Each row has a name. After each piece below comes the name of the row it's from, unless a question asks for something else. Each question is about the rows just above it. Places in a row count from 0.

[139  86 119  87] : K734
[126 177  96 147] : K695
[128 156 164 128] : K244
[117 101  77 138] : K514
[ 89 105 129  91] : K433
[101 127 116 183] : K632
[101  94 161 101] : K118
[109 117  81  98] : K258
[140 115  77 105] : K570
[ 82 138 160 118] : K946
Put [128 164 156 128] back in order: which row is it?  K244
Where in the named rows is [129]?  K433, 2
Which row holds these entries in another order? [ 87 139  86 119]  K734
which: [81 98]  K258

[159 123 165 128  98 133 126 124 106 113 138 126 133 141] -> K574
[152 128 146 122 142 114 129 126 120 108 143 139 100 130] -> K544
[148 122 142 142 132 155 163 112  84  87 108 137  96 133] -> K616
[150 134 122 154 136 144 151 108  93  91 120 138 117 114] -> K601
[122 142 120 100 143 130 128 126 146 139 130 108 114 152] -> K846
Where in the named rows is [151]?  K601, 6
Which row holds these entries in another order? [100 108 114 120 122 126 128 130 130 139 142 143 146 152]  K846

[157 146 132 145 166] -> K100
[167 132 155 167 148] -> K277
[ 91 129 107 111  99] -> K281
[ 99 140 123 113  87] -> K243
[ 99 139 123 113  87] -> K152
[102 107  90 119 146] -> K268
[156 148 166 138 113] -> K204
[124 151 150 123  85] -> K486
[147 167 155 132 145] -> K37
[165 139 162 144 136] -> K829
[166 133 157 145 146] -> K868
Put [148 167 155 132 167] back in order: which row is it?  K277
Row and place of [90] in the named rows:  K268, 2
Put [146 145 157 133 166] back in order: which row is it?  K868
which: [167 132]  K277
Which row holds these entries in another order? [166 157 146 132 145]  K100

[ 89 100 151 115 131 135] = K48
[115  89 100 151 160 159] = K912
[115 151 100 159 161 161] = K662
[115 161 100 151 160 159] = K770
which: [115 161 100 151 160 159]  K770
[100 115 151 159 160 161] is which row reordered?  K770
which: [115 161 100 151]  K770

[115 147 120 145 126 120  81 128 117 144 128] = K923
[147 120 116 128  95 133 122 126 144  93 132] = K161
[103 139  90 119 115 147 120 145 119  97 133] = K172
Is [119 115 147] printed in one of the named rows, side by side and in this order?  yes
Where in the named rows is [132]?  K161, 10
[103] is at row and place  K172, 0
Which row holds [115 147 120 145 119]?  K172
Where in the named rows is [117]?  K923, 8
which: [147 120 145 119  97 133]  K172

[171 123 158 128 117 127] : K641
[171 123 158 128 118 127] : K925
[171 123 158 173 118 127] : K317
which: [171 123 158 173 118 127]  K317
Does one of the named rows hold [127 117 128] side by side, in this order?  no
[173] is at row and place  K317, 3

[161 164 179 107 173 112] = K489
[155 157 174 125 154 157] = K573
[ 84 135 109 156 142  88] = K122
[120 124 125 131 131 116] = K655
[ 75 138 103 165 142  74] = K223
[ 74 149 103 175 148  78] = K43
[ 84 124 109 156 142  88] = K50
[ 84 124 109 156 142 134] = K771
[118 135 133 130 137 175] = K809
[124 134 129 127 127 125] = K160
[103 175 161 142 134 156] = K302
which: [161 142 134 156]  K302
Among the named rows, does one hold [157 174 125] next to each other, in this order?  yes
Row and place of [165] in the named rows:  K223, 3
[ 84  88 109 135 142 156] is which row reordered?  K122
which: [156 142 134]  K771
Where in the named rows is [155]?  K573, 0
Row and place of [174] in the named rows:  K573, 2

[142 125 148 130] = K462
[130 119 179 162] = K97
[157 131 127 180] = K83
[148 118 179 118] = K339
[130 142 125 148] is which row reordered?  K462
[125] is at row and place  K462, 1
The row with [179 162] is  K97
[119] is at row and place  K97, 1
Among the named rows, does one hold [118 178] next to each other, in this order?  no
[142] is at row and place  K462, 0
Is [127 180] printed in one of the named rows, side by side and in this order?  yes

[120 137 159 128 120 132 137 118 120 132 159 132 110 104 128 142 131 109
 125 116 140 113 124 118 136  93] -> K849
[120 116 118 113 104 110 142 137 120 132 131 118 136 132 140 120 125 136
 159 109 159  93 132 124 128 128] -> K635
[134 121 129 127 127 126 134 132 134 130 132 130 133 118 130 125 129 125
 130 134 128 124 117 124 123 123] -> K453
[134 121 131 127 129 113 133 132 134 131 133 124 133 118 124 121 129 132
 129 133 129 126 120 126 123 125] -> K154
[144  98 121 128 124 132 165 118 129 137 122 132 138 101 120 111 124 123
 143 166 122 129 116 126 142 143] -> K864
[133 122 130 126 129 125 132 126 134 135 133 123 133 118 126 124 130 130
 131 134 128 124 120 126 123 125] -> K358
Is [159 128 120 132] printed in one of the named rows, side by side and in this order?  yes
Put [128 128 124 132  93 159 109 159 136 125 120 140 132 136 118 131 132 120
 137 142 110 104 113 118 116 120] back in order: which row is it?  K635

